Here is a tiny trained network, its code and every weight. The questions are about switching its units off for an input and a class, where a switched-off unit gives its printed mean instead of its output.

import numpy as np


def w(rows, s, z=0):
    codes = np.array(rows[::2]) - 128.0
    scale = np.full(codes.shape[1], s)
    scale[-1] = z or s
    return codes * scale


def f(y):
    return y / 2 * (1 + np.tanh(0.7978845608 * (y + 0.044715 * y**3)))


def log_softmax(a):
    a = a - a.max(-1, keepdims=True)
    return a - np.log(np.exp(a).sum(-1, keepdims=True))


def net(x, mask):
    res = np.array(x, float).reshape(1, 5) / 4 @ E
    y = f(res @ A[0][:, :-1].T + A[0][:, -1])
    res = res + np.where(mask, y, B[0][:, -1]) @ B[0][:, :-1]
    return log_softmax(res[-1] @ U[:, :-1].T + U[:, -1])


A, B = {}, {}
E = w([
[92,62,234,124,79,118,162,125,208],'x0',
[8,155,102,178,191,114,181,112,188],'x1',
[126,87,65,186,85,72,193,188,98],'x2',
[208,159,107,199,108,134,188,66,189],'x3',
[139,141,228,183,156,129,145,131,40],'x4',
],0.012)
A[0] = w([
[136,68,189,116,72,127,139,130,155,60],'neuron 0',
[130,166,186,140,125,82,133,153,117,45],'neuron 1',
[152,158,161,86,175,181,56,59,163,69],'neuron 2',
[109,127,92,71,68,101,125,97,186,93],'neuron 3',
[132,126,81,98,100,116,117,127,178,42],'neuron 4',
[137,185,183,97,149,172,123,68,133,72],'neuron 5',
[101,151,122,145,156,161,166,128,153,128],'neuron 6',
[89,159,136,167,152,117,136,115,122,77],'neuron 7',
[118,106,115,125,98,102,178,159,107,112],'neuron 8',
[154,183,63,115,164,127,98,137,120,41],'neuron 9',
[48,152,150,159,199,109,151,102,166,106],'neuron 10',
[124,125,95,211,78,80,154,195,104,81],'neuron 11',
[67,112,134,95,123,92,76,226,91,2],'neuron 12',
[85,152,134,122,130,104,161,88,130,32],'neuron 13',
[98,64,164,108,105,123,156,116,202,80],'neuron 14',
[85,97,119,104,207,157,158,175,130,110],'neuron 15',
[194,195,114,220,107,120,172,59,184,50],'neuron 16',
[119,172,155,98,172,166,116,60,159,49],'neuron 17',
[153,158,84,132,173,138,108,144,81,35],'neuron 18',
[84,106,95,163,172,112,145,136,155,86],'neuron 19',
[250,69,164,78,38,139,80,146,84,54],'neuron 20',
[144,174,166,147,114,171,193,126,92,45],'neuron 21',
[152,97,95,170,95,85,179,197,124,44],'neuron 22',
[119,118,46,74,110,148,144,109,172,144],'neuron 23',
[159,208,28,125,204,120,123,110,50,89],'neuron 24',
[184,131,110,168,90,103,163,67,157,13],'neuron 25',
[119,122,192,200,182,120,161,84,39,95],'neuron 26',
],0.013,0.0056)
B[0] = w([
[51,59,176,208,99,145,159,104,173,173],'neuron 0',
[135,94,152,137,176,133,118,45,60,145],'neuron 1',
[149,81,98,69,134,134,192,182,135,209],'neuron 2',
[204,114,144,156,179,137,104,81,28,180],'neuron 3',
[172,120,138,145,213,97,97,78,23,162],'neuron 4',
[159,118,122,92,137,147,198,172,125,186],'neuron 5',
[154,177,87,148,115,119,111,117,175,173],'neuron 6',
[165,166,81,133,96,108,119,80,129,162],'neuron 7',
[129,117,122,89,164,173,169,161,124,159],'neuron 8',
[88,83,186,201,119,123,158,104,142,189],'neuron 9',
[161,178,54,156,66,128,135,101,153,217],'neuron 10',
[167,40,75,61,158,161,195,187,141,190],'neuron 11',
[72,154,192,37,55,67,69,146,127,190],'neuron 12',
[122,171,102,147,95,95,130,76,136,150],'neuron 13',
[102,49,191,205,93,161,147,129,158,190],'neuron 14',
[148,199,126,110,55,98,84,128,172,170],'neuron 15',
[49,169,180,56,86,81,38,161,171,228],'neuron 16',
[110,108,98,66,169,124,219,189,90,189],'neuron 17',
[85,78,163,168,76,118,155,104,158,182],'neuron 18',
[193,192,92,140,93,118,146,91,158,178],'neuron 19',
[178,254,21,182,59,99,126,100,181,236],'neuron 20',
[149,108,141,118,158,119,83,71,58,154],'neuron 21',
[161,113,119,74,172,139,205,155,125,178],'neuron 22',
[235,113,154,136,180,185,71,79,29,197],'neuron 23',
[82,94,201,181,90,161,164,117,181,254],'neuron 24',
[67,156,175,67,82,81,79,161,124,176],'neuron 25',
[235,104,142,152,209,143,59,95,38,200],'neuron 26',
],0.0093,0.02)
U = w([
[154,201,32,189,92,119,137,103,158,116],'0',
[92,64,223,242,111,144,181,115,159,115],'1',
[149,91,102,25,162,140,244,168,113,116],'2',
[90,152,202,12,89,95,21,140,132,121],'3',
[182,107,158,166,189,137,69,82,29,120],'4',
[156,143,140,138,142,187,81,185,157,250],'5',
[73,135,155,147,205,146,102,185,133,114],'6',
[59,125,119,127,184,111,77,125,107,112],'7',
],0.011,0.023)

Each question gives the input, the list of numbers given to net, and the class t.
The units are the neurons (one row each of A and B). Each row of codes is followed by its name. A weight is (code - 128) times the scale printed after its matrix; where a second scale follows, it is the last column's (A, B and U).
mask holds one flag per neuron, in row order. A switched-off neuron (its flag False) gives its mean, the last column of its row in B, instead of its output. The means were averaged over made-up inputs and are rounded, as every weight is.
A unit's drop is (log p(t) with every unit on - log p(t) with that unit switched off) / (log p(t) with every unit on - log p(t) with every unit switched off).
The circuit of an input: a set's keep is (log p(t) with only the set's units on - log p(t) with every unit switched off) / (log p(t) with every unit on - log p(t) with every unit switched off). Starting from the 12 units with the biggest drops (on a tie, the unit counted first), units are removed one at a time, each time the one whose removal leaves the highest keep (on an exact tie, the one counted first), for as long as the keep stays at least 0.8.
units of the circuit, in order: the units of the circuit, biggest drop first
most important unit: the unit with the biggest drop
k most important neurons: the k neurons with the biggest drops, biggest first
drop when u is switched off: that unit's drop, to one decimal
input [8,-2,-2,-8,2], class 1: 2 most important neurons -> neuron 0; neuron 14
input [-4,6,5,4,-8], class 4: units of the circuit, in order -> neuron 23
input [-1,6,-7,4,-4], class 2: 3 most important neurons -> neuron 17; neuron 20; neuron 2
input [7,0,1,4,-8], class 4: 3 most important neurons -> neuron 3; neuron 23; neuron 4
input [5,0,0,8,-7], class 3: 2 most important neurons -> neuron 16; neuron 25
input [-4,8,-7,-7,7], class 0: 3 most important neurons -> neuron 10; neuron 15; neuron 16
input [-2,4,-5,-5,5], class 2: 2 most important neurons -> neuron 16; neuron 20
input [8,8,6,0,8], class 0: 4 most important neurons -> neuron 10; neuron 24; neuron 19; neuron 7
input [-8,-5,0,1,-7], class 1: 2 most important neurons -> neuron 24; neuron 9
input [-8,7,6,3,3], class 1: 3 most important neurons -> neuron 24; neuron 20; neuron 9
input [-2,6,8,-1,-7], class 2: 2 most important neurons -> neuron 11; neuron 22
input [-3,6,-4,-5,-7], class 4: 3 most important neurons -> neuron 23; neuron 20; neuron 3
input [7,1,8,7,-2], class 2: drop when neuron 26 is switched off -> 0.0
input [3,-6,-8,3,5], class 2: most important unit -> neuron 2
input [-7,3,-5,1,-4], class 1: drop when neuron 24 is switched off -> 0.2
input [-6,-8,3,-4,4], class 0: drop when neuron 20 is switched off -> 3.4
